Below is a small trained network, with its code and all its weights. Each question gives an input and a target symbol and asks what happens when units are switched off, that is, made to give their printed mean instead of their output.

import numpy as np


def w(rows, s, z=0):
    codes = np.array(rows[::2]) - 128.0
    scale = np.full(codes.shape[1], s)
    scale[-1] = z or s
    return codes * scale


def norm(h):
    return h / np.sqrt((h * h).mean(-1, keepdims=True) + 1e-5)


def f(y):
    return y / 2 * (1 + np.tanh(0.7978845608 * (y + 0.044715 * y**3)))


def softmax(a):
    e = np.exp(a - a.max(-1, keepdims=True))
    return e / e.sum(-1, keepdims=True)


def log_softmax(a):
    a = a - a.max(-1, keepdims=True)
    return a - np.log(np.exp(a).sum(-1, keepdims=True))


def net(x, mask):
    ids = ['αβεζηθλμξπτψω'.index(c) for c in x.split()]
    T = len(ids)
    res = E[ids] + P[:T]
    q, k, v = (norm(res) @ M[0].T for M in (Q, K, V))
    z = softmax(np.where(np.tri(T) > 0, q @ k.T / 2**0.5, -1e9)) @ v
    res = res + np.where(mask[0], z, O[0][:, -1]) @ O[0][:, :-1]
    y = f(norm(res) @ A[0][:, :-1].T + A[0][:, -1])
    res = res + np.where(mask[1:13], y, B[0][:, -1]) @ B[0][:, :-1]
    return log_softmax(norm(res)[-1] @ U[:, :-1].T + U[:, -1])


Q, K, V, O, A, B = {}, {}, {}, {}, {}, {}
E = w([
[16,125,104,147,165],'α',
[206,168,171,99,140],'β',
[201,157,156,94,124],'ε',
[170,169,164,116,174],'ζ',
[131,177,113,96,161],'η',
[181,87,225,173,98],'θ',
[86,148,226,196,230],'λ',
[146,197,116,88,170],'μ',
[3,86,109,153,109],'ξ',
[26,104,157,186,164],'π',
[175,160,122,89,128],'τ',
[149,135,89,80,92],'ψ',
[30,121,163,173,206],'ω',
],0.011)
P = w([
[169,45,38,95,231],'0',
[68,81,123,3,171],'1',
[162,140,29,108,178],'2',
[82,110,149,13,120],'3',
[163,171,34,133,141],'4',
[88,133,170,20,82],'5',
[164,198,47,151,98],'6',
[86,157,193,34,36],'7',
[148,219,77,169,60],'8',
[121,127,155,65,51],'9',
],0.0063)
Q[0] = w([
[127,138,182,52,104],'head 0',
[3,76,157,130,193],'head 0',
],0.024)
K[0] = w([
[156,209,74,245,98],'head 0',
[194,18,43,146,233],'head 0',
],0.013)
V[0] = w([
[176,102,33,36,8],'head 0',
[2,36,42,152,41],'head 0',
],0.0089)
O[0] = w([
[133,6,152,62,178,254],'head 0',
[85,146,195,24,155,33],'head 0',
],0.015,0.0042)
A[0] = w([
[61,74,214,157,151,254],'neuron 0',
[242,74,105,101,112,111],'neuron 1',
[34,64,125,206,149,149],'neuron 2',
[150,147,169,3,121,106],'neuron 3',
[212,26,118,76,154,134],'neuron 4',
[96,136,168,211,143,138],'neuron 5',
[174,73,136,51,166,143],'neuron 6',
[145,63,168,58,199,22],'neuron 7',
[107,164,121,112,196,186],'neuron 8',
[205,103,135,151,96,95],'neuron 9',
[208,183,104,144,139,161],'neuron 10',
[142,128,73,188,92,84],'neuron 11',
],0.014,0.0085)
B[0] = w([
[128,106,32,105,137,212],'neuron 0',
[58,185,107,115,171,192],'neuron 1',
[190,180,178,101,166,165],'neuron 2',
[218,97,175,162,204,201],'neuron 3',
[86,179,177,208,161,249],'neuron 4',
[81,154,118,94,90,146],'neuron 5',
[152,124,165,154,7,225],'neuron 6',
[87,89,171,115,43,204],'neuron 7',
[94,88,93,130,92,161],'neuron 8',
[148,89,53,61,141,152],'neuron 9',
[89,98,140,86,87,176],'neuron 10',
[146,97,197,79,147,184],'neuron 11',
],0.013)
U = w([
[162,104,80,155,167,152],'α',
[152,148,127,210,189,167],'β',
[64,109,79,62,174,144],'ε',
[141,234,205,77,107,73],'ζ',
[85,158,125,252,101,72],'η',
[54,174,98,82,55,124],'θ',
[97,50,189,151,70,179],'λ',
[200,99,43,133,66,218],'μ',
[161,137,156,74,111,67],'ξ',
[231,145,169,87,153,90],'π',
[206,193,148,220,51,80],'τ',
[75,156,108,138,118,160],'ψ',
[103,107,101,2,70,5],'ω',
],0.0098,0.0023)

Each question gives the input, a string of symbols that net reads in full, and the target symbol t.
The units are the heads (2 rows each of Q, K, V and O) and the neurons (one row each of A and B). Each row of codes is followed by its name. A weight is (code - 128) times the scale printed after its matrix; where a second scale follows, it is the last column's (O, A, B and U).
mask holds one flag per unit, heads first, then neurons. A switched-off unit (its flag False) gives its mean, the last column of its rows in O or B, instead of its output. The means were averaged over made-up inputs and are rounded, as every weight is.
A unit's drop is (log p(t) with every unit on - log p(t) with that unit switched off) / (log p(t) with every unit on - log p(t) with every unit switched off).
The circuit of an input: a set's keep is (log p(t) with only the set's units on - log p(t) with every unit switched off) / (log p(t) with every unit on - log p(t) with every unit switched off). Starting from the 12 units with the biggest drops (on a tie, the unit counted first), units are removed one at a time, each time the one whose removal leaves the highest keep (on an exact tie, the one counted first), for as long as the keep stays at least 0.8.
circuit, biggest first: the units of the circuit, biggest drop first
unit that matters most: the unit with the biggest drop
k most important neurons: the k neurons with the biggest drops, biggest first
drop of u: that unit's drop, to one decimal
input ψ α θ θ, target ω: 3 most important neurons	[neuron 4; neuron 3; neuron 9]
input ψ α α ψ λ π ψ π μ ζ, target ε: circuit, biggest first	[head 0; neuron 6; neuron 9; neuron 1]
input θ ε ε α ψ α ω ω, target ζ: most important neuron	[neuron 2]
input ζ ψ ψ α μ, target π: circuit, biggest first	[head 0; neuron 3; neuron 4]
input ζ ζ ε π α α θ ζ, target ω: circuit, biggest first	[head 0; neuron 4; neuron 6; neuron 10]
input α θ μ π π ω ψ μ ζ, target ε: circuit, biggest first	[neuron 9; neuron 1]
input ψ η η ε ψ ψ μ β, target ε: circuit, biggest first	[head 0; neuron 9; neuron 6; neuron 1]
input α π π, target ε: 3 most important neurons	[neuron 6; neuron 4; neuron 8]
input α α ψ θ π α ψ α ψ π, target ε: 3 most important neurons	[neuron 6; neuron 4; neuron 0]
input α π λ ζ ψ α, target ε: circuit, biggest first	[neuron 6; neuron 0]
input ψ ψ μ ψ τ ψ, target η: circuit, biggest first	[neuron 4; head 0; neuron 1]
input π ψ τ β ψ π ψ τ μ, target η: circuit, biggest first	[head 0; neuron 4; neuron 1; neuron 6]
input μ ψ ω τ ε α ψ ψ ω, target π: 4 most important neurons	[neuron 2; neuron 4; neuron 11; neuron 6]
input π ξ ψ τ π ψ ψ ε ξ, target θ: 2 most important neurons	[neuron 4; neuron 3]
input ξ τ π ζ ψ β τ ω ζ, target θ: unit that matters most	neuron 3
input α ζ β ζ α, target ε: 4 most important neurons	[neuron 6; neuron 4; neuron 8; neuron 7]
input ψ ζ ω τ, target θ: circuit, biggest first	[head 0; neuron 3]
input ζ τ λ ξ τ θ π, target τ: 2 most important neurons	[neuron 0; neuron 2]
input β μ α ζ π β ψ ψ α ε, target π: 2 most important neurons	[neuron 3; neuron 4]
input θ ψ ζ ζ θ α ζ τ ψ π, target ζ: circuit, biggest first	[neuron 2]
input ψ τ ψ α ζ ψ α ψ, target π: drop of head 0	1.0
input ψ π ζ, target ζ: drop of head 0	1.0
input ψ β ε π ψ λ α ζ ζ ζ, target μ: drop of neuron 3	0.1
input α ψ π μ θ π ψ ε τ ζ, target η: drop of neuron 10	0.0
